Here is a tiny trained network, its code and every weight. The questions are about switching its units off for an input and a class, where a switched-off unit gives its printed mean instead of its output.

import numpy as np


def w(rows, s, z=0):
    codes = np.array(rows[::2]) - 128.0
    scale = np.full(codes.shape[1], s)
    scale[-1] = z or s
    return codes * scale


def f(y):
    return np.maximum(y, 0)


def log_softmax(a):
    a = a - a.max(-1, keepdims=True)
    return a - np.log(np.exp(a).sum(-1, keepdims=True))


def net(x, mask):
    res = np.array(x, float).reshape(1, 7) / 4 @ E
    y = f(res @ A[0][:, :-1].T + A[0][:, -1])
    res = res + np.where(mask, y, B[0][:, -1]) @ B[0][:, :-1]
    return log_softmax(res[-1] @ U[:, :-1].T + U[:, -1])


A, B = {}, {}
E = w([
[151,49,133,155,108,156,88],'x0',
[173,153,36,181,112,130,177],'x1',
[106,72,72,133,83,133,132],'x2',
[54,137,2,222,55,106,229],'x3',
[121,60,219,172,170,180,133],'x4',
[205,190,150,145,81,170,93],'x5',
[91,99,111,196,144,37,64],'x6',
],0.0083)
A[0] = w([
[82,254,75,159,144,122,149,101],'N0',
[142,128,113,75,132,114,136,93],'N1',
[174,158,124,123,95,158,197,224],'N2',
[82,136,109,158,113,50,129,145],'N3',
[155,171,173,152,184,147,132,114],'N4',
[147,188,133,23,153,98,80,251],'N5',
[195,72,186,104,131,126,84,165],'N6',
[51,227,116,117,147,157,124,195],'N7',
],0.0093,0.0033)
B[0] = w([
[82,174,111,91,169,100,185,250],'N0',
[134,150,154,209,111,140,135,152],'N1',
[113,111,189,119,182,174,214,229],'N2',
[54,128,111,93,176,83,79,224],'N3',
[125,88,80,121,173,86,27,193],'N4',
[138,53,243,101,142,123,112,253],'N5',
[142,2,86,88,148,81,101,238],'N6',
[107,129,215,110,112,112,127,203],'N7',
],0.0086,0.008)
U = w([
[37,111,227,166,76,94,83,235],'0',
[88,178,107,54,81,118,163,22],'1',
[97,143,54,181,81,143,66,1],'2',
[175,139,160,194,156,63,30,97],'3',
[114,41,103,57,136,106,50,165],'4',
[205,172,185,135,77,189,255,164],'5',
],0.0076,0.0033)

Each question gives the input, the list of numbers given to net, and the class t.
The units are the neurons (one row each of A and B). Each row of codes is followed by its name. A weight is (code - 128) times the scale printed after its matrix; where a second scale follows, it is the last column's (A, B and U).
mask holds one flag per neuron, in row order. A switched-off neuron (its flag False) gives its mean, the last column of its row in B, instead of its output. The means were averaged over made-up inputs and are rounded, as every weight is.
A unit's drop is (log p(t) with every unit on - log p(t) with that unit switched off) / (log p(t) with every unit on - log p(t) with every unit switched off).
The circuit of an input: a set's keep is (log p(t) with only the set's units on - log p(t) with every unit switched off) / (log p(t) with every unit on - log p(t) with every unit switched off). Starting from all 8 units, units are removed one at a time, each time the one whose removal leaves the highest keep (on an exact tie, the one counted first), for as long as the keep stays at least 0.8.
units of the circuit, in order: the units of the circuit, biggest drop first
unit that matters most: the unit with the biggest drop
k most important neurons: the k neurons with the biggest drops, biggest first
drop of u: that unit's drop, to one decimal
input [-1,-3,-2,8,7,8,0], class 5: units of the circuit, in order => (N3, N6, N2)
input [-4,4,-5,-1,-7,7,-2], class 5: unit that matters most => N2
input [-8,3,8,4,0,2,5], class 1: units of the circuit, in order => (N0, N5)
input [-1,-1,-8,-5,-3,8,-8], class 4: 2 most important neurons => (N4, N6)
input [-5,-1,-4,3,5,-6,-6], class 5: units of the circuit, in order => (N3, N6)
input [-5,8,4,7,3,-3,2], class 1: 3 most important neurons => (N0, N3, N5)
input [-8,-4,-4,8,-4,4,7], class 1: 2 most important neurons => (N0, N5)
input [1,2,-6,-8,-6,8,4], class 4: 2 most important neurons => (N6, N5)
input [-5,2,1,5,1,6,0], class 5: drop of N4 => 0.2
input [-5,8,-8,3,-2,6,7], class 1: drop of N5 => 0.1
input [6,7,6,5,-8,4,-7], class 5: drop of N2 => 0.4
